Below is a small trained network, with its code and all its weights. Each question gives an input and a class and asks what happens when units are switched off, that is, made to give their printed mean instead of their output.

import numpy as np


def w(rows, s, z=0):
    codes = np.array(rows[::2]) - 128.0
    scale = np.full(codes.shape[1], s)
    scale[-1] = z or s
    return codes * scale


def f(y):
    return np.maximum(y, 0)


def log_softmax(a):
    a = a - a.max(-1, keepdims=True)
    return a - np.log(np.exp(a).sum(-1, keepdims=True))


def net(x, mask):
    res = np.array(x, float).reshape(1, 3) / 4 @ E
    y = f(res @ A[0][:, :-1].T + A[0][:, -1])
    res = res + np.where(mask, y, B[0][:, -1]) @ B[0][:, :-1]
    return log_softmax(res[-1] @ U[:, :-1].T + U[:, -1])


A, B = {}, {}
E = w([
[140,78,23,156,118,142,126,109,211],'x0',
[83,130,208,85,130,206,136,20,131],'x1',
[7,125,164,160,157,135,27,125,176],'x2',
],0.012)
A[0] = w([
[129,118,25,127,147,133,94,167,156,164],'neuron 0',
[110,129,45,140,121,110,115,140,174,157],'neuron 1',
[213,130,108,131,124,151,183,87,122,168],'neuron 2',
[82,112,43,131,129,164,109,12,213,169],'neuron 3',
[55,123,89,136,138,118,66,172,162,187],'neuron 4',
[145,144,101,125,103,91,128,213,133,199],'neuron 5',
[152,134,102,135,125,116,109,161,136,38],'neuron 6',
[83,131,207,119,131,143,111,85,132,139],'neuron 7',
[97,124,212,116,126,147,140,13,130,232],'neuron 8',
[158,116,101,141,148,118,141,247,82,159],'neuron 9',
[197,134,109,120,130,112,154,116,113,161],'neuron 10',
[161,130,55,127,124,122,134,149,137,252],'neuron 11',
[88,121,218,127,132,127,97,118,119,209],'neuron 12',
],0.014,0.0034)
B[0] = w([
[121,109,101,155,140,125,158,181,166,210],'neuron 0',
[122,96,112,160,113,123,136,166,149,199],'neuron 1',
[133,78,99,91,134,136,85,124,84,213],'neuron 2',
[86,111,92,117,126,104,129,38,183,227],'neuron 3',
[93,108,174,131,116,141,106,183,180,222],'neuron 4',
[184,141,131,119,138,92,115,165,137,212],'neuron 5',
[161,124,147,133,117,185,119,136,124,162],'neuron 6',
[108,149,207,176,158,115,181,98,131,217],'neuron 7',
[125,155,144,140,118,255,86,125,143,252],'neuron 8',
[219,157,143,118,125,77,115,138,143,227],'neuron 9',
[172,91,142,86,138,162,128,121,125,196],'neuron 10',
[151,117,77,152,120,112,183,114,81,204],'neuron 11',
[91,215,128,145,116,114,147,120,96,218],'neuron 12',
],0.028,0.019)
U = w([
[97,235,200,174,147,222,143,143,8,171],'0',
[120,53,99,187,78,58,159,250,169,94],'1',
[101,33,31,131,95,72,175,48,175,113],'2',
[248,80,83,94,144,73,166,141,46,211],'3',
[112,37,88,66,132,83,160,55,61,2],'4',
[126,254,176,91,117,10,80,158,78,147],'5',
[142,90,95,67,136,213,78,61,27,81],'6',
[58,144,171,165,130,184,110,6,169,173],'7',
],0.0074,0.0021)

Each question gives the input, the list of numbers given to net, and the class t.
The units are the neurons (one row each of A and B). Each row of codes is followed by its name. A weight is (code - 128) times the scale printed after its matrix; where a second scale follows, it is the last column's (A, B and U).
mask holds one flag per neuron, in row order. A switched-off neuron (its flag False) gives its mean, the last column of its row in B, instead of its output. The means were averaged over made-up inputs and are rounded, as every weight is.
A unit's drop is (log p(t) with every unit on - log p(t) with that unit switched off) / (log p(t) with every unit on - log p(t) with every unit switched off).
The circuit of an input: a set's keep is (log p(t) with only the set's units on - log p(t) with every unit switched off) / (log p(t) with every unit on - log p(t) with every unit switched off). Starting from the 12 units with the biggest drops (on a tie, the unit counted first), units are removed one at a time, each time the one whose removal leaves the highest keep (on an exact tie, the one counted first), for as long as the keep stays at least 0.8.
units of the circuit, in order: the units of the circuit, biggest drop first
top k neurons: the k neurons with the biggest drops, biggest first
drop when u is switched off: that unit's drop, to one decimal
input [4,-1,5], class 1: top 4 neurons : [neuron 4; neuron 0; neuron 1; neuron 2]
input [-3,5,7], class 0: units of the circuit, in order : [neuron 12]
input [-6,6,-8], class 6: top 2 neurons : [neuron 2; neuron 10]
input [-7,-4,-2], class 3: top 2 neurons : [neuron 12; neuron 4]
input [6,1,5], class 2: top 2 neurons : [neuron 3; neuron 8]
input [8,-1,-6], class 3: top 3 neurons : [neuron 10; neuron 2; neuron 11]
input [8,-2,-2], class 2: top 2 neurons : [neuron 3; neuron 11]
input [-3,1,-7], class 3: top 2 neurons : [neuron 8; neuron 3]
input [3,5,-5], class 6: drop when neuron 10 is switched off : 0.0
input [8,1,7], class 2: drop when neuron 3 is switched off : 4.1
input [-4,7,-8], class 6: drop when neuron 2 is switched off : 1.5
